Below are the code and all the weights of a small trained network. Each question names an input and a target symbol and asks about switching units off, where a switched-off unit gives its printed mean instead of its output.

import numpy as np


def w(rows, s, z=0):
    codes = np.array(rows[::2]) - 128.0
    scale = np.full(codes.shape[1], s)
    scale[-1] = z or s
    return codes * scale


def norm(h):
    return h / np.sqrt((h * h).mean(-1, keepdims=True) + 1e-5)


def f(y):
    return y / 2 * (1 + np.tanh(0.7978845608 * (y + 0.044715 * y**3)))


def softmax(a):
    e = np.exp(a - a.max(-1, keepdims=True))
    return e / e.sum(-1, keepdims=True)


def log_softmax(a):
    a = a - a.max(-1, keepdims=True)
    return a - np.log(np.exp(a).sum(-1, keepdims=True))


def net(x, mask):
    ids = ['αβγεζηθλπφω'.index(c) for c in x.split()]
    T = len(ids)
    res = E[ids] + P[:T]
    u = 0
    for l in range(2):
        r = norm(res)
        for j in range(2):
            rows = slice(2 * j, 2 * j + 2)
            q, k, v = (r @ M[l][rows].T for M in (Q, K, V))
            z = softmax(np.where(np.tri(T) > 0, q @ k.T / 2**0.5, -1e9)) @ v
            o = O[l][rows]
            res = res + np.where(mask[u + j], z, o[:, -1]) @ o[:, :-1]
        u += 2
        y = f(norm(res) @ A[l][:, :-1].T + A[l][:, -1])
        res = res + np.where(mask[u : u + 12], y, B[l][:, -1]) @ B[l][:, :-1]
        u += 12
    return log_softmax(norm(res)[-1] @ U[:, :-1].T + U[:, -1])


Q, K, V, O, A, B = {}, {}, {}, {}, {}, {}
E = w([
[117,96,72],'α',
[140,107,163],'β',
[103,89,166],'γ',
[55,178,165],'ε',
[140,107,164],'ζ',
[105,109,108],'η',
[60,47,171],'θ',
[17,178,187],'λ',
[135,251,98],'π',
[133,110,80],'φ',
[134,156,62],'ω',
],0.02)
P = w([
[227,101,96],'0',
[1,78,116],'1',
[40,91,108],'2',
[94,75,122],'3',
[115,82,117],'4',
[123,91,120],'5',
[147,102,115],'6',
[172,112,112],'7',
[184,122,109],'8',
[189,126,107],'9',
],0.0086)
Q[0] = w([
[135,156,202],'0.h1',
[83,140,140],'0.h1',
[119,249,133],'0.h2',
[130,115,104],'0.h2',
],0.014)
K[0] = w([
[127,192,207],'0.h1',
[187,140,176],'0.h1',
[86,247,72],'0.h2',
[159,163,63],'0.h2',
],0.011)
V[0] = w([
[119,163,187],'0.h1',
[142,2,157],'0.h1',
[185,12,44],'0.h2',
[85,175,56],'0.h2',
],0.0099)
O[0] = w([
[110,191,101,1],'0.h1',
[62,120,95,140],'0.h1',
[255,151,82,232],'0.h2',
[131,213,161,182],'0.h2',
],0.0083,0.0025)
A[0] = w([
[178,26,251,254],'0.n1',
[104,158,6,172],'0.n2',
[191,135,180,132],'0.n3',
[114,95,77,106],'0.n4',
[175,131,158,29],'0.n5',
[66,121,86,58],'0.n6',
[195,59,93,164],'0.n7',
[117,121,131,140],'0.n8',
[135,130,144,136],'0.n9',
[155,196,123,82],'0.n10',
[117,175,152,114],'0.n11',
[52,115,65,39],'0.n12',
],0.016,0.0028)
B[0] = w([
[221,250,118,222],'0.n1',
[86,27,44,227],'0.n2',
[149,167,71,141],'0.n3',
[69,70,83,164],'0.n4',
[157,148,87,126],'0.n5',
[163,168,90,144],'0.n6',
[67,98,83,255],'0.n7',
[138,137,127,130],'0.n8',
[135,136,128,126],'0.n9',
[92,148,204,168],'0.n10',
[74,166,178,149],'0.n11',
[145,171,63,153],'0.n12',
],0.023,0.0093)
Q[1] = w([
[110,219,116],'1.h1',
[104,45,115],'1.h1',
[1,108,47],'1.h2',
[116,179,93],'1.h2',
],0.0075)
K[1] = w([
[11,10,189],'1.h1',
[252,190,107],'1.h1',
[192,47,6],'1.h2',
[254,91,150],'1.h2',
],0.0065)
V[1] = w([
[50,198,197],'1.h1',
[111,54,190],'1.h1',
[252,163,106],'1.h2',
[97,32,205],'1.h2',
],0.015)
O[1] = w([
[185,40,97,116],'1.h1',
[8,151,73,22],'1.h1',
[42,158,29,90],'1.h2',
[245,140,108,2],'1.h2',
],0.013,0.0065)
A[1] = w([
[202,176,220,241],'1.n1',
[76,49,160,4],'1.n2',
[136,115,134,78],'1.n3',
[218,123,110,142],'1.n4',
[130,232,177,138],'1.n5',
[162,88,170,121],'1.n6',
[76,167,122,92],'1.n7',
[91,8,79,56],'1.n8',
[186,115,14,159],'1.n9',
[106,251,188,47],'1.n10',
[66,48,170,35],'1.n11',
[178,213,65,98],'1.n12',
],0.017,0.0026)
B[1] = w([
[62,67,220,167],'1.n1',
[126,183,182,171],'1.n2',
[123,132,113,122],'1.n3',
[66,151,167,145],'1.n4',
[196,214,87,193],'1.n5',
[108,122,81,131],'1.n6',
[87,116,96,159],'1.n7',
[254,96,117,247],'1.n8',
[22,114,153,239],'1.n9',
[189,194,52,201],'1.n10',
[112,194,176,180],'1.n11',
[158,174,175,193],'1.n12',
],0.03,0.012)
U = w([
[125,79,31,253],'α',
[251,122,134,199],'β',
[180,196,122,108],'γ',
[82,141,101,91],'ε',
[140,148,112,30],'ζ',
[76,153,89,96],'η',
[107,136,182,154],'θ',
[60,162,82,115],'λ',
[132,170,215,106],'π',
[100,139,188,174],'φ',
[137,149,119,48],'ω',
],0.017,0.0052)

Each question gives the input, a string of symbols that net reads in full, and the target symbol t.
The units are the heads (2 rows each of Q, K, V and O) and the neurons (one row each of A and B). Each row of codes is followed by its name. A weight is (code - 128) times the scale printed after its matrix; where a second scale follows, it is the last column's (O, A, B and U).
mask holds one flag per unit, layer by layer, with each layer's heads first. A switched-off unit (its flag False) gives its mean, the last column of its rows in O or B, instead of its output. The means were averaged over made-up inputs and are rounded, as every weight is.
A unit's drop is (log p(t) with every unit on - log p(t) with that unit switched off) / (log p(t) with every unit on - log p(t) with every unit switched off).
most important unit: the unit with the biggest drop
top k neurons: the k neurons with the biggest drops, biggest first
top k neurons in layer l: the k neurons of layer l with the biggest drops, biggest first
which heads matter: for each layer, one digit per head in row order, 1 if its drop is at least 0.15 and else 0, layers parted by /
drop of u: that unit's drop, to one decimal
input ζ λ π, target λ: top 4 neurons in layer 1 : 1.n12, 1.n7, 1.n8, 1.n1
input ζ β ζ β γ, target λ: most important unit : 0.h1
input ζ ω β, target λ: top 3 neurons in layer 0 : 0.n1, 0.n4, 0.n10
input ζ π φ θ ζ ζ ω, target α: which heads matter : 10 / 01
input λ φ π λ π, target π: top 2 neurons : 0.n1, 1.n1
input γ ε β, target α: which heads matter : 11 / 00
input ω θ φ ζ ζ π ζ ζ β, target λ: top 3 neurons : 0.n1, 0.n7, 1.n8
input ζ ε ζ, target λ: top 2 neurons : 0.n1, 0.n12
input ω ω ω ζ θ ω, target β: top 3 neurons : 0.n1, 1.n8, 0.n2
input λ ω ω γ ζ λ ζ ω θ φ, target α: top 3 neurons in layer 0 : 0.n10, 0.n11, 0.n7
input π ζ ω ε β ζ ζ γ, target λ: which heads matter : 11 / 01
input γ ζ ζ, target α: which heads matter : 11 / 00
input γ ω ε ω β ω ω α, target α: top 3 neurons in layer 1 : 1.n12, 1.n9, 1.n5
input λ η ω π ε ε, target π: which heads matter : 00 / 11
input θ π π ε, target π: which heads matter : 00 / 10
input α ω η, target α: most important unit : 0.n2
input ε π π ω π, target π: top 3 neurons : 1.n1, 0.n1, 1.n8
input ζ ε ε, target λ: top 2 neurons in layer 0 : 0.n1, 0.n12
input ω λ α π η, target α: top 3 neurons in layer 1 : 1.n12, 1.n5, 1.n9
input β ζ φ ε θ ζ β π, target λ: top 2 neurons : 0.n1, 1.n8
input ω ω γ φ, target α: top 2 neurons : 0.n2, 1.n12
input ζ ζ λ ζ, target λ: top 2 neurons in layer 0 : 0.n1, 0.n7
input ω ω η π φ ω, target β: drop of 1.n2 : 0.1
